Below are the code and all the weights of a small trained network. Each question names an input and a class and asks about switching units off, where a switched-off unit gives its printed mean instead of its output.

import numpy as np


def w(rows, s, z=0):
    codes = np.array(rows[::2]) - 128.0
    scale = np.full(codes.shape[1], s)
    scale[-1] = z or s
    return codes * scale


def norm(h):
    return h / np.sqrt((h * h).mean(-1, keepdims=True) + 1e-5)


def f(y):
    return np.maximum(y, 0)


def log_softmax(a):
    a = a - a.max(-1, keepdims=True)
    return a - np.log(np.exp(a).sum(-1, keepdims=True))


def net(x, mask):
    res = np.array(x, float).reshape(1, 3) / 4 @ E
    u = 0
    for l in range(2):
        y = f(norm(res) @ A[l][:, :-1].T + A[l][:, -1])
        res = res + np.where(mask[u : u + 10], y, B[l][:, -1]) @ B[l][:, :-1]
        u += 10
    return log_softmax(norm(res)[-1] @ U[:, :-1].T + U[:, -1])


A, B = {}, {}
E = w([
[183,46,103,101,135,158,120,137,130,129,187,124],'x0',
[4,51,111,163,124,126,137,126,125,172,140,120],'x1',
[127,183,227,153,137,128,148,229,104,115,190,115],'x2',
],0.0026)
A[0] = w([
[110,123,132,137,153,133,127,148,120,126,148,126,150],'L0N0',
[120,139,143,129,124,127,131,140,129,135,149,128,57],'L0N1',
[135,103,119,118,129,139,115,127,139,119,136,139,64],'L0N2',
[63,2,114,132,123,129,127,127,129,131,147,130,14],'L0N3',
[199,110,152,120,120,133,128,154,124,126,157,125,27],'L0N4',
[60,147,177,139,127,123,123,157,129,131,146,125,52],'L0N5',
[144,57,90,123,115,125,135,89,125,138,107,125,106],'L0N6',
[219,97,150,134,143,124,130,159,128,133,158,123,5],'L0N7',
[86,67,110,127,136,124,125,134,140,121,143,134,30],'L0N8',
[54,143,181,130,119,126,137,155,127,131,142,129,58],'L0N9',
],0.0092,0.0011)
B[0] = w([
[179,149,101,109,147,67,115,82,208,93,1,158,160],'L0N0',
[98,119,81,122,138,139,128,110,106,126,136,133,151],'L0N1',
[101,208,129,134,115,94,165,171,143,113,112,145,153],'L0N2',
[174,152,184,113,117,169,161,85,55,253,76,73,255],'L0N3',
[171,142,173,165,128,157,118,106,99,87,187,116,203],'L0N4',
[29,136,74,150,147,131,115,170,124,112,139,141,204],'L0N5',
[103,109,93,148,175,120,112,105,124,117,94,113,213],'L0N6',
[146,141,158,90,51,158,128,110,126,102,174,149,214],'L0N7',
[161,144,175,133,132,143,137,82,79,179,104,70,193],'L0N8',
[102,145,59,167,186,111,132,185,136,83,141,134,206],'L0N9',
],0.0077,0.0085)
A[1] = w([
[217,63,171,70,63,145,121,146,167,86,228,170,1],'L1N0',
[165,114,140,106,130,170,145,140,84,214,117,98,123],'L1N1',
[136,151,205,122,96,78,146,126,169,152,89,131,80],'L1N2',
[119,123,103,106,127,134,109,157,142,94,142,143,50],'L1N3',
[147,28,46,91,153,95,105,111,182,110,90,148,47],'L1N4',
[137,78,158,93,131,129,156,150,114,254,87,100,97],'L1N5',
[171,97,148,114,120,142,107,104,104,167,141,108,100],'L1N6',
[80,87,86,102,149,88,120,232,179,135,134,168,28],'L1N7',
[148,98,92,146,175,119,112,176,148,115,129,141,141],'L1N8',
[130,140,191,153,116,124,155,173,138,143,175,128,80],'L1N9',
],0.0085,0.00076)
B[1] = w([
[188,96,57,26,8,209,120,122,113,79,209,168,254],'L1N0',
[195,102,149,145,165,137,140,64,103,152,103,55,240],'L1N1',
[91,158,197,50,103,89,119,169,133,126,112,152,151],'L1N2',
[112,128,111,105,117,160,155,162,105,251,83,103,153],'L1N3',
[87,36,151,166,115,132,53,81,201,131,116,187,156],'L1N4',
[254,148,249,200,164,131,112,19,75,15,130,32,247],'L1N5',
[64,165,29,170,167,157,142,200,70,108,120,95,201],'L1N6',
[104,176,113,178,189,139,137,194,104,80,184,123,179],'L1N7',
[100,173,112,148,133,89,136,127,143,93,124,146,161],'L1N8',
[98,42,8,143,167,140,119,92,135,127,111,118,163],'L1N9',
],0.0067,0.0079)
U = w([
[87,33,121,150,126,101,45,58,226,131,76,205,136],'0',
[191,107,68,40,19,203,120,134,117,74,226,176,199],'1',
[133,78,138,106,111,67,166,198,172,215,160,131,35],'2',
[131,81,152,111,121,99,180,196,170,211,162,150,25],'3',
[21,199,43,198,216,105,149,254,123,99,158,145,174],'4',
[201,139,178,176,185,146,150,55,46,162,81,17,171],'5',
[135,77,154,111,121,81,193,187,176,215,169,157,3],'6',
[102,207,203,23,91,51,119,180,164,129,75,188,119],'7',
],0.0073,0.0044)

Each question gives the input, the list of numbers given to net, and the class t.
The units are the neurons (one row each of A and B). Each row of codes is followed by its name. A weight is (code - 128) times the scale printed after its matrix; where a second scale follows, it is the last column's (A, B and U).
mask holds one flag per neuron, layer by layer. A switched-off neuron (its flag False) gives its mean, the last column of its row in B, instead of its output. The means were averaged over made-up inputs and are rounded, as every weight is.
A unit's drop is (log p(t) with every unit on - log p(t) with that unit switched off) / (log p(t) with every unit on - log p(t) with every unit switched off).
The circuit of an input: a set's keep is (log p(t) with only the set's units on - log p(t) with every unit switched off) / (log p(t) with every unit on - log p(t) with every unit switched off). Starting from the 12 units with the biggest drops (on a tie, the unit counted first), units are removed one at a time, each time the one whose removal leaves the highest keep (on an exact tie, the one counted first), for as long as the keep stays at least 0.8.
circuit, biggest first: the units of the circuit, biggest drop first
unit that matters most: the unit with the biggest drop
k most important neurons: the k neurons with the biggest drops, biggest first
k most important neurons of layer l: the k neurons of layer l with the biggest drops, biggest first
drop when u is switched off: that unit's drop, to one decimal
input [-6,-1,-4], class 0: 2 most important neurons	[L0N3 L0N8]
input [-5,-8,-3], class 7: 2 most important neurons	[L0N3 L0N7]
input [-5,-8,-5], class 7: 2 most important neurons	[L0N3 L0N6]
input [1,0,2], class 1: unit that matters most	L0N7
input [-7,-5,-5], class 7: 4 most important neurons	[L0N3 L0N6 L0N9 L0N5]
input [-5,-5,-5], class 0: circuit, biggest first	[L0N3 L0N8 L0N4 L1N4]
input [-2,-1,-7], class 0: 2 most important neurons	[L0N3 L1N4]
input [-5,-6,0], class 7: 4 most important neurons	[L0N3 L0N7 L0N4 L0N9]
input [4,-7,-7], class 1: 2 most important neurons	[L0N3 L0N5]
input [-2,-7,-5], class 0: 3 most important neurons	[L0N3 L0N8 L0N7]
input [1,-6,-6], class 0: 2 most important neurons	[L0N3 L0N6]
input [-4,-3,-2], class 7: 2 most important neurons of layer 0	[L0N3 L0N5]
input [-3,-6,-4], class 0: 3 most important neurons of layer 1	[L1N0 L1N4 L1N5]
input [-3,-4,-2], class 7: 3 most important neurons	[L0N3 L0N4 L0N5]
input [-6,-6,0], class 7: 4 most important neurons	[L0N3 L0N7 L0N9 L0N5]
input [-8,-8,-1], class 7: 3 most important neurons of layer 0	[L0N3 L0N7 L0N9]
input [0,6,5], class 4: 2 most important neurons of layer 0	[L0N9 L0N5]
input [-2,-2,-3], class 0: drop when L0N8 is switched off	0.3
input [-6,-5,-1], class 7: drop when L0N8 is switched off	0.2
input [-4,-2,-4], class 0: drop when L0N3 is switched off	1.0
input [-3,-5,1], class 1: drop when L0N3 is switched off	1.4
